Here is a tiny trained network, its code and every weight. The questions are about switching its units off for an input and a class, where a switched-off unit gives its printed mean instead of its output.

import numpy as np


def w(rows, s, z=0):
    codes = np.array(rows[::2]) - 128.0
    scale = np.full(codes.shape[1], s)
    scale[-1] = z or s
    return codes * scale


def norm(h):
    return h / np.sqrt((h * h).mean(-1, keepdims=True) + 1e-5)


def f(y):
    return np.maximum(y, 0)


def log_softmax(a):
    a = a - a.max(-1, keepdims=True)
    return a - np.log(np.exp(a).sum(-1, keepdims=True))


def net(x, mask):
    res = np.array(x, float).reshape(1, 4) / 4 @ E
    u = 0
    for l in range(3):
        y = f(norm(res) @ A[l][:, :-1].T + A[l][:, -1])
        res = res + np.where(mask[u : u + 8], y, B[l][:, -1]) @ B[l][:, :-1]
        u += 8
    return log_softmax(norm(res)[-1] @ U[:, :-1].T + U[:, -1])


A, B = {}, {}
E = w([
[188,152,90,89,169],'x0',
[115,133,124,134,121],'x1',
[96,47,77,52,74],'x2',
[139,123,134,238,2],'x3',
],0.0089)
A[0] = w([
[200,121,76,107,102,71],'0.n0',
[123,70,139,171,111,154],'0.n1',
[115,194,40,120,122,5],'0.n2',
[62,59,200,180,122,166],'0.n3',
[245,147,90,102,118,171],'0.n4',
[143,80,141,94,188,147],'0.n5',
[171,171,127,160,144,167],'0.n6',
[161,76,41,100,82,65],'0.n7',
],0.011,0.0018)
B[0] = w([
[145,150,103,159,106,204],'0.n0',
[156,164,150,89,113,201],'0.n1',
[162,118,85,137,121,158],'0.n2',
[81,206,18,111,112,228],'0.n3',
[97,165,67,200,79,253],'0.n4',
[115,174,115,102,78,233],'0.n5',
[63,52,113,149,171,217],'0.n6',
[84,10,129,179,184,252],'0.n7',
],0.012,0.0052)
A[1] = w([
[154,182,216,216,174,119],'1.n0',
[171,51,63,225,181,63],'1.n1',
[139,153,125,11,174,118],'1.n2',
[235,47,117,39,5,250],'1.n3',
[1,155,156,89,173,205],'1.n4',
[195,161,95,26,132,215],'1.n5',
[204,187,51,135,67,52],'1.n6',
[76,99,106,192,64,137],'1.n7',
],0.0088,0.0023)
B[1] = w([
[30,8,121,84,142,164],'1.n0',
[192,182,72,77,145,223],'1.n1',
[139,183,215,116,132,182],'1.n2',
[72,121,200,149,197,167],'1.n3',
[149,225,95,145,84,216],'1.n4',
[96,203,165,131,124,178],'1.n5',
[187,159,96,127,111,188],'1.n6',
[211,129,139,95,175,254],'1.n7',
],0.011,0.0076)
A[2] = w([
[111,209,100,135,147,254],'2.n0',
[8,74,89,160,194,134],'2.n1',
[223,88,37,120,96,126],'2.n2',
[168,122,101,118,180,68],'2.n3',
[94,108,191,152,148,102],'2.n4',
[109,166,134,205,154,197],'2.n5',
[174,185,164,181,196,248],'2.n6',
[186,95,129,221,44,121],'2.n7',
],0.012,0.0017)
B[2] = w([
[182,39,116,166,61,244],'2.n0',
[56,14,109,86,127,180],'2.n1',
[97,141,214,144,68,247],'2.n2',
[97,131,45,111,69,173],'2.n3',
[156,101,135,47,124,130],'2.n4',
[91,69,68,86,141,175],'2.n5',
[66,85,210,88,106,190],'2.n6',
[87,222,165,9,210,179],'2.n7',
],0.011)
U = w([
[67,4,124,69,165,202],'0',
[137,94,115,61,74,240],'1',
[112,163,177,61,128,189],'2',
[138,130,66,103,94,191],'3',
[152,103,135,149,126,62],'4',
[218,68,132,184,147,2],'5',
[223,56,157,141,173,16],'6',
[169,73,139,74,182,28],'7',
],0.014,0.005)

Each question gives the input, the list of numbers given to net, and the class t.
The units are the neurons (one row each of A and B). Each row of codes is followed by its name. A weight is (code - 128) times the scale printed after its matrix; where a second scale follows, it is the last column's (A, B and U).
mask holds one flag per neuron, layer by layer. A switched-off neuron (its flag False) gives its mean, the last column of its row in B, instead of its output. The means were averaged over made-up inputs and are rounded, as every weight is.
A unit's drop is (log p(t) with every unit on - log p(t) with that unit switched off) / (log p(t) with every unit on - log p(t) with every unit switched off).
The circuit of an input: a set's keep is (log p(t) with only the set's units on - log p(t) with every unit switched off) / (log p(t) with every unit on - log p(t) with every unit switched off). Starting from the 12 units with the biggest drops (on a tie, the unit counted first), units are removed one at a time, each time the one whose removal leaves the highest keep (on an exact tie, the one counted first), for as long as the keep stays at least 0.8.
units of the circuit, in order: the units of the circuit, biggest drop first
unit that matters most: the unit with the biggest drop
k most important neurons: the k neurons with the biggest drops, biggest first
k most important neurons of layer l: the k neurons of layer l with the biggest drops, biggest first
input [2,-4,-5,0], class 0: unit that matters most => 1.n0
input [-8,-5,-6,-2], class 3: 4 most important neurons => [0.n3 1.n4 0.n7 1.n3]
input [-6,-1,-5,1], class 3: 2 most important neurons => [0.n3 0.n7]
input [5,-6,-2,-8], class 2: 3 most important neurons of layer 1 => [1.n2 1.n5 1.n1]
input [-8,4,3,3], class 3: 2 most important neurons => [0.n3 2.n6]
input [7,2,0,-8], class 2: units of the circuit, in order => [1.n2 1.n5]
input [8,-3,5,-2], class 3: 2 most important neurons of layer 2 => [2.n6 2.n1]
input [-8,6,-5,2], class 3: units of the circuit, in order => [0.n3 2.n2]
input [6,3,4,-3], class 3: units of the circuit, in order => [0.n4 2.n6]
input [-2,6,6,4], class 0: units of the circuit, in order => [0.n7 2.n1]
input [-4,5,-6,8], class 2: 2 most important neurons => [2.n7 0.n7]
input [-4,2,6,-7], class 2: 2 most important neurons of layer 1 => [1.n2 1.n4]
input [-7,1,5,-1], class 3: units of the circuit, in order => [0.n3 2.n6]
input [7,3,4,-3], class 3: unit that matters most => 0.n4
input [-4,-2,-5,5], class 0: 4 most important neurons => [0.n5 2.n5 1.n1 0.n4]
input [-2,-3,-3,-7], class 2: 3 most important neurons => [1.n2 0.n4 0.n7]
input [5,-4,8,8], class 0: 3 most important neurons => [0.n7 1.n4 1.n3]
input [-7,6,6,8], class 2: 2 most important neurons of layer 0 => [0.n3 0.n6]
input [-6,-3,-3,-7], class 2: 2 most important neurons => [0.n4 1.n2]
input [4,-4,-4,4], class 0: units of the circuit, in order => [0.n6]
input [-1,2,-5,-3], class 0: 2 most important neurons => [1.n0 0.n3]
